Below is a small trained network, with its code and all its weights. Each question gives an input and a target symbol and asks what happens when units are switched off, that is, made to give their printed mean instead of their output.

import numpy as np


def w(rows, s, z=0):
    codes = np.array(rows[::2]) - 128.0
    scale = np.full(codes.shape[1], s)
    scale[-1] = z or s
    return codes * scale


def norm(h):
    return h / np.sqrt((h * h).mean(-1, keepdims=True) + 1e-5)


def f(y):
    return np.maximum(y, 0)


def softmax(a):
    e = np.exp(a - a.max(-1, keepdims=True))
    return e / e.sum(-1, keepdims=True)


def log_softmax(a):
    a = a - a.max(-1, keepdims=True)
    return a - np.log(np.exp(a).sum(-1, keepdims=True))


def net(x, mask):
    ids = ['αβδεθλτφω'.index(c) for c in x.split()]
    T = len(ids)
    res = E[ids] + P[:T]
    u = 0
    for l in range(2):
        r = norm(res)
        for j in range(2):
            rows = slice(2 * j, 2 * j + 2)
            q, k, v = (r @ M[l][rows].T for M in (Q, K, V))
            z = softmax(np.where(np.tri(T) > 0, q @ k.T / 2**0.5, -1e9)) @ v
            o = O[l][rows]
            res = res + np.where(mask[u + j], z, o[:, -1]) @ o[:, :-1]
        u += 2
        y = f(norm(res) @ A[l][:, :-1].T + A[l][:, -1])
        res = res + np.where(mask[u : u + 16], y, B[l][:, -1]) @ B[l][:, :-1]
        u += 16
    return log_softmax(norm(res)[-1] @ U[:, :-1].T + U[:, -1])


Q, K, V, O, A, B = {}, {}, {}, {}, {}, {}
E = w([
[158,159,253],'α',
[91,101,61],'β',
[101,181,175],'δ',
[115,159,167],'ε',
[51,111,72],'θ',
[143,91,131],'λ',
[115,117,48],'τ',
[119,97,162],'φ',
[105,127,111],'ω',
],0.021)
P = w([
[12,3,202],'0',
[60,233,107],'1',
[88,184,116],'2',
[127,164,103],'3',
[127,157,112],'4',
[124,153,116],'5',
[124,157,118],'6',
[128,156,118],'7',
[122,158,118],'8',
[123,161,119],'9',
[118,154,119],'10',
[124,158,119],'11',
[66,254,110],'12',
[113,158,122],'13',
],0.0079)
Q[0] = w([
[68,202,109],'0.h1',
[11,30,105],'0.h1',
[80,4,184],'0.h2',
[96,142,174],'0.h2',
],0.012)
K[0] = w([
[80,231,89],'0.h1',
[165,58,2],'0.h1',
[147,17,194],'0.h2',
[139,129,199],'0.h2',
],0.0096)
V[0] = w([
[159,117,1],'0.h1',
[163,86,143],'0.h1',
[203,133,86],'0.h2',
[90,219,88],'0.h2',
],0.0099)
O[0] = w([
[255,197,90,253],'0.h1',
[213,40,82,75],'0.h1',
[105,55,135,85],'0.h2',
[64,94,154,202],'0.h2',
],0.0054,0.0051)
A[0] = w([
[143,66,161,4],'0.n1',
[31,204,84,145],'0.n2',
[191,47,126,106],'0.n3',
[254,172,190,201],'0.n4',
[10,132,157,120],'0.n5',
[97,104,102,125],'0.n6',
[92,212,144,104],'0.n7',
[86,215,125,116],'0.n8',
[178,145,204,57],'0.n9',
[90,124,191,134],'0.n10',
[99,152,187,123],'0.n11',
[160,38,89,167],'0.n12',
[165,122,232,139],'0.n13',
[217,155,139,211],'0.n14',
[90,125,31,94],'0.n15',
[134,187,135,58],'0.n16',
],0.012,0.0044)
B[0] = w([
[61,103,176,129],'0.n1',
[220,67,179,254],'0.n2',
[185,65,130,147],'0.n3',
[213,114,197,170],'0.n4',
[187,152,2,187],'0.n5',
[155,150,123,151],'0.n6',
[171,95,166,177],'0.n7',
[145,101,163,197],'0.n8',
[134,187,223,140],'0.n9',
[115,195,71,163],'0.n10',
[165,100,76,163],'0.n11',
[206,94,207,170],'0.n12',
[40,202,166,158],'0.n13',
[147,71,224,176],'0.n14',
[70,209,167,227],'0.n15',
[116,60,95,139],'0.n16',
],0.0076,0.0097)
Q[1] = w([
[101,196,119],'1.h1',
[163,251,107],'1.h1',
[128,57,204],'1.h2',
[51,112,142],'1.h2',
],0.021)
K[1] = w([
[62,77,118],'1.h1',
[4,10,120],'1.h1',
[239,195,231],'1.h2',
[221,249,77],'1.h2',
],0.014)
V[1] = w([
[10,111,110],'1.h1',
[129,165,202],'1.h1',
[82,4,142],'1.h2',
[80,166,183],'1.h2',
],0.013)
O[1] = w([
[110,26,9,3],'1.h1',
[61,62,250,124],'1.h1',
[255,146,102,189],'1.h2',
[42,3,172,75],'1.h2',
],0.0094,0.0052)
A[1] = w([
[178,85,133,54],'1.n1',
[157,83,96,163],'1.n2',
[24,144,123,174],'1.n3',
[190,179,151,106],'1.n4',
[189,35,174,165],'1.n5',
[200,184,160,130],'1.n6',
[65,211,199,128],'1.n7',
[106,190,61,77],'1.n8',
[197,140,183,47],'1.n9',
[31,197,227,228],'1.n10',
[132,56,126,73],'1.n11',
[106,151,133,83],'1.n12',
[54,116,121,110],'1.n13',
[67,132,183,128],'1.n14',
[49,127,203,84],'1.n15',
[151,250,104,254],'1.n16',
],0.015,0.0054)
B[1] = w([
[154,122,98,136],'1.n1',
[74,91,150,152],'1.n2',
[162,106,168,149],'1.n3',
[129,98,143,209],'1.n4',
[201,137,170,173],'1.n5',
[131,88,143,231],'1.n6',
[3,123,43,188],'1.n7',
[116,168,142,146],'1.n8',
[196,121,112,187],'1.n9',
[54,174,83,217],'1.n10',
[112,157,184,140],'1.n11',
[130,125,147,131],'1.n12',
[155,124,159,141],'1.n13',
[134,159,154,156],'1.n14',
[107,189,186,158],'1.n15',
[74,123,167,252],'1.n16',
],0.016,0.014)
U = w([
[93,116,245,10],'α',
[172,83,68,253],'β',
[205,241,124,41],'δ',
[70,59,51,156],'ε',
[133,168,42,218],'θ',
[88,11,160,138],'λ',
[211,95,195,163],'τ',
[4,150,147,103],'φ',
[122,193,163,166],'ω',
],0.021,0.0057)

Each question gives the input, a string of symbols that net reads in full, and the target symbol t.
The units are the heads (2 rows each of Q, K, V and O) and the neurons (one row each of A and B). Each row of codes is followed by its name. A weight is (code - 128) times the scale printed after its matrix; where a second scale follows, it is the last column's (O, A, B and U).
mask holds one flag per unit, layer by layer, with each layer's heads first. A switched-off unit (its flag False) gives its mean, the last column of its rows in O or B, instead of its output. The means were averaged over made-up inputs and are rounded, as every weight is.
A unit's drop is (log p(t) with every unit on - log p(t) with that unit switched off) / (log p(t) with every unit on - log p(t) with every unit switched off).
The circuit of an input: a set's keep is (log p(t) with only the set's units on - log p(t) with every unit switched off) / (log p(t) with every unit on - log p(t) with every unit switched off). Starting from the 12 units with the biggest drops (on a tie, the unit counted first), units are removed one at a time, each time the one whose removal leaves the highest keep (on an exact tie, the one counted first), for as long as the keep stays at least 0.8.
circuit, biggest first: the units of the circuit, biggest drop first
most important unit: the unit with the biggest drop
k most important neurons: the k neurons with the biggest drops, biggest first
k most important neurons of layer l: the k neurons of layer l with the biggest drops, biggest first
which heads matter: for each layer, one digit per head in row order, 1 if its drop is at least 0.15 and else 0, layers parted by /
input λ β ε α β β τ δ τ λ τ δ, target τ: 2 most important neurons -> [0.n5, 0.n2]
input τ τ β θ α τ τ β ε, target φ: circuit, biggest first -> [0.h1, 1.n7]
input β β τ φ δ, target δ: most important unit -> 0.n10
input β φ δ τ δ β β λ β α τ α ε, target δ: circuit, biggest first -> [0.n5, 1.h2, 1.h1]
input λ ε ε δ τ δ δ ω β ε, target τ: 2 most important neurons -> [0.n5, 0.n2]
input α δ τ β τ β φ λ θ, target α: which heads matter -> 11 / 11
input δ ε τ β τ τ λ θ, target λ: which heads matter -> 11 / 11
input β β β τ τ λ λ β τ φ β, target δ: which heads matter -> 00 / 11
input τ τ ω ε θ λ ω ω, target τ: circuit, biggest first -> [0.n2, 1.n9]
input δ λ ε τ, target λ: circuit, biggest first -> [1.h1, 0.h1]
input β λ β τ δ λ β α ω τ θ δ τ, target δ: 2 most important neurons -> [0.n4, 0.n5]
input ε φ λ ε τ, target ε: 2 most important neurons of layer 0 -> [0.n15, 0.n5]
input φ β ω β λ ω φ δ, target β: which heads matter -> 10 / 11
input θ ω β, target θ: which heads matter -> 00 / 10
input β ε ε β ε θ ε λ θ, target δ: circuit, biggest first -> [1.h2]
input τ ε β β τ τ τ τ λ τ β τ ε, target φ: which heads matter -> 11 / 10
input ε ω α ε β, target ε: 3 most important neurons of layer 0 -> [0.n15, 0.n5, 0.n11]
input τ β β β ε δ β θ τ δ, target φ: which heads matter -> 01 / 00
input λ τ ω β φ β τ λ τ λ β, target τ: which heads matter -> 10 / 01
input θ α β β δ, target θ: most important neuron of layer 0 -> [0.n5]
input α α τ δ α τ λ α, target φ: which heads matter -> 10 / 00
input τ φ φ τ θ δ, target φ: which heads matter -> 11 / 00
